Below is a small trained network, with its code and all its weights. Each question gives an input and a target symbol and asks what happens when units are switched off, that is, made to give their printed mean instead of their output.

import numpy as np


def w(rows, s, z=0):
    codes = np.array(rows[::2]) - 128.0
    scale = np.full(codes.shape[1], s)
    scale[-1] = z or s
    return codes * scale


def norm(h):
    return h / np.sqrt((h * h).mean(-1, keepdims=True) + 1e-5)


def f(y):
    return y / 2 * (1 + np.tanh(0.7978845608 * (y + 0.044715 * y**3)))


def softmax(a):
    e = np.exp(a - a.max(-1, keepdims=True))
    return e / e.sum(-1, keepdims=True)


def log_softmax(a):
    a = a - a.max(-1, keepdims=True)
    return a - np.log(np.exp(a).sum(-1, keepdims=True))


def net(x, mask):
    ids = ['Ξαεζθτ'.index(c) for c in x.split()]
    T = len(ids)
    res = E[ids] + P[:T]
    u = 0
    for l in range(3):
        q, k, v = (norm(res) @ M[l].T for M in (Q, K, V))
        z = softmax(np.where(np.tri(T) > 0, q @ k.T / 3**0.5, -1e9)) @ v
        res = res + np.where(mask[u], z, O[l][:, -1]) @ O[l][:, :-1]
        u += 1
        y = f(norm(res) @ A[l][:, :-1].T + A[l][:, -1])
        res = res + np.where(mask[u : u + 4], y, B[l][:, -1]) @ B[l][:, :-1]
        u += 4
    return log_softmax(norm(res)[-1] @ U[:, :-1].T + U[:, -1])


Q, K, V, O, A, B = {}, {}, {}, {}, {}, {}
E = w([
[222,180,55,160,97],'Ξ',
[98,156,53,163,162],'α',
[150,84,123,139,46],'ε',
[154,165,140,142,166],'ζ',
[128,6,80,52,132],'θ',
[114,123,69,95,162],'τ',
],0.022)
P = w([
[117,115,47,52,158],'0',
[232,170,91,182,123],'1',
[198,122,46,155,145],'2',
[117,134,88,131,171],'3',
[106,195,86,124,150],'4',
[107,138,92,133,156],'5',
[153,72,139,212,219],'6',
[93,103,151,150,163],'7',
[5,180,123,91,78],'8',
[89,111,136,128,146],'9',
[140,72,159,180,196],'10',
],0.011)
Q[0] = w([
[99,179,32,26,118],'0.h0',
[172,11,126,255,189],'0.h0',
[109,105,119,198,58],'0.h0',
],0.011)
K[0] = w([
[113,10,158,203,195],'0.h0',
[28,185,155,65,75],'0.h0',
[93,161,149,158,137],'0.h0',
],0.013)
V[0] = w([
[42,68,86,203,105],'0.h0',
[54,174,178,113,209],'0.h0',
[139,248,116,147,58],'0.h0',
],0.015)
O[0] = w([
[90,83,35,237,178,186],'0.h0',
[217,233,79,70,183,50],'0.h0',
[68,255,169,48,26,5],'0.h0',
],0.008,0.012)
A[0] = w([
[63,154,127,147,5,100],'0.n0',
[54,138,163,171,197,183],'0.n1',
[77,162,98,140,91,37],'0.n2',
[128,137,71,164,80,253],'0.n3',
],0.021,0.0022)
B[0] = w([
[187,180,250,203,123,180],'0.n0',
[151,207,187,135,243,228],'0.n1',
[144,186,163,125,71,143],'0.n2',
[215,183,128,130,85,255],'0.n3',
],0.015,0.0078)
Q[1] = w([
[84,160,148,72,225],'1.h0',
[249,94,161,102,192],'1.h0',
[153,177,117,154,251],'1.h0',
],0.014)
K[1] = w([
[48,221,154,173,141],'1.h0',
[26,63,106,221,188],'1.h0',
[132,188,97,162,246],'1.h0',
],0.012)
V[1] = w([
[56,188,96,206,113],'1.h0',
[1,118,95,91,167],'1.h0',
[117,145,131,81,146],'1.h0',
],0.018)
O[1] = w([
[121,123,12,143,179,10],'1.h0',
[247,151,202,145,158,85],'1.h0',
[154,143,80,112,99,3],'1.h0',
],0.014,0.0039)
A[1] = w([
[52,92,168,31,219,45],'1.n0',
[94,251,135,82,65,7],'1.n1',
[5,176,85,129,150,116],'1.n2',
[111,28,166,57,96,234],'1.n3',
],0.013,0.0017)
B[1] = w([
[89,101,159,72,203,198],'1.n0',
[88,117,133,9,197,161],'1.n1',
[164,244,226,125,173,165],'1.n2',
[49,175,89,108,132,253],'1.n3',
],0.014,0.0065)
Q[2] = w([
[148,109,88,32,32],'2.h0',
[77,215,51,249,57],'2.h0',
[80,109,131,169,55],'2.h0',
],0.014)
K[2] = w([
[80,225,110,30,146],'2.h0',
[148,169,154,248,192],'2.h0',
[70,174,202,164,128],'2.h0',
],0.014)
V[2] = w([
[238,120,202,157,254],'2.h0',
[125,55,49,31,95],'2.h0',
[165,185,140,255,141],'2.h0',
],0.0067)
O[2] = w([
[202,255,183,144,19,251],'2.h0',
[134,108,103,215,177,196],'2.h0',
[159,200,188,44,127,65],'2.h0',
],0.0061,0.003)
A[2] = w([
[97,136,213,90,169,8],'2.n0',
[84,118,194,36,120,207],'2.n1',
[80,137,115,41,163,87],'2.n2',
[110,82,130,3,153,159],'2.n3',
],0.025,0.0012)
B[2] = w([
[110,125,181,196,136,193],'2.n0',
[184,83,199,75,154,169],'2.n1',
[165,175,169,204,185,200],'2.n2',
[69,177,69,1,177,255],'2.n3',
],0.019,0.008)
U = w([
[106,178,56,152,92,197],'Ξ',
[245,78,112,77,96,91],'α',
[109,94,211,120,75,128],'ε',
[50,106,177,193,90,2],'ζ',
[177,2,120,188,126,108],'θ',
[157,70,143,11,132,133],'τ',
],0.0085,0.0025)

Each question gives the input, a string of symbols that net reads in full, and the target symbol t.
The units are the heads (3 rows each of Q, K, V and O) and the neurons (one row each of A and B). Each row of codes is followed by its name. A weight is (code - 128) times the scale printed after its matrix; where a second scale follows, it is the last column's (O, A, B and U).
mask holds one flag per unit, layer by layer, with each layer's heads first. A switched-off unit (its flag False) gives its mean, the last column of its rows in O or B, instead of its output. The means were averaged over made-up inputs and are rounded, as every weight is.
A unit's drop is (log p(t) with every unit on - log p(t) with that unit switched off) / (log p(t) with every unit on - log p(t) with every unit switched off).
The circuit of an input: a set's keep is (log p(t) with only the set's units on - log p(t) with every unit switched off) / (log p(t) with every unit on - log p(t) with every unit switched off). Starting from the 12 units with the biggest drops (on a tie, the unit counted first), units are removed one at a time, each time the one whose removal leaves the highest keep (on an exact tie, the one counted first), for as long as the keep stays at least 0.8.
units of the circuit, in order: the units of the circuit, biggest drop first
most important unit: the unit with the biggest drop
k most important neurons: the k neurons with the biggest drops, biggest first
top k neurons in layer l: the k neurons of layer l with the biggest drops, biggest first
drop when u is switched off: that unit's drop, to one decimal
input Ξ α ζ, target ε: most important unit : 0.h0
input θ θ τ, target θ: units of the circuit, in order : [2.n3; 0.h0]
input τ θ ζ, target ζ: 4 most important neurons : [0.n1; 1.n2; 0.n0; 2.n0]
input ζ α α, target τ: units of the circuit, in order : [0.h0; 1.n1; 2.n1]
input Ξ Ξ ε, target ε: 3 most important neurons : [0.n0; 2.n1; 1.n1]
input θ θ θ θ α ζ, target θ: units of the circuit, in order : [0.h0; 2.n3]
input θ θ θ θ α ζ α θ ζ θ Ξ, target τ: units of the circuit, in order : [0.h0; 1.n1]
input θ θ θ ε α ζ α Ξ ζ α α, target τ: units of the circuit, in order : [0.h0; 1.n1]
input α τ ζ, target Ξ: top 3 neurons in layer 0 : [0.n1; 0.n3; 0.n0]
input θ Ξ θ θ τ θ θ Ξ θ, target θ: 2 most important neurons : [1.n1; 0.n1]
input Ξ Ξ α, target ε: 3 most important neurons : [1.n1; 0.n0; 2.n1]
input θ α θ Ξ ζ ζ Ξ, target τ: top 2 neurons in layer 0 : [0.n1; 0.n0]
input ζ ε Ξ θ α Ξ τ Ξ, target α: top 2 neurons in layer 0 : [0.n3; 0.n1]
input θ θ τ θ ζ ε θ τ θ τ τ, target θ: 2 most important neurons : [2.n3; 1.n3]
input Ξ θ θ θ θ θ Ξ α τ θ ε, target α: top 2 neurons in layer 2 : [2.n0; 2.n2]
input ζ α ε θ α ζ Ξ θ α Ξ ζ, target Ξ: units of the circuit, in order : [0.h0]
input α θ Ξ θ τ ε θ Ξ θ, target θ: top 3 neurons in layer 0 : [0.n3; 0.n1; 0.n2]
input θ θ ζ θ τ τ θ θ Ξ, target α: 2 most important neurons : [0.n3; 2.n0]
input ζ ζ θ θ α, target θ: 2 most important neurons : [2.n3; 1.n3]
input α α τ, target Ξ: most important unit : 1.h0
input θ θ ζ, target θ: drop when 2.n3 is switched off : 0.4
input θ τ θ θ ε τ ε α α α θ, target Ξ: drop when 0.h0 is switched off : 0.3
input θ θ θ τ τ τ ε, target α: drop when 0.n1 is switched off : -0.1
input θ θ θ θ α, target θ: drop when 1.h0 is switched off : -0.1
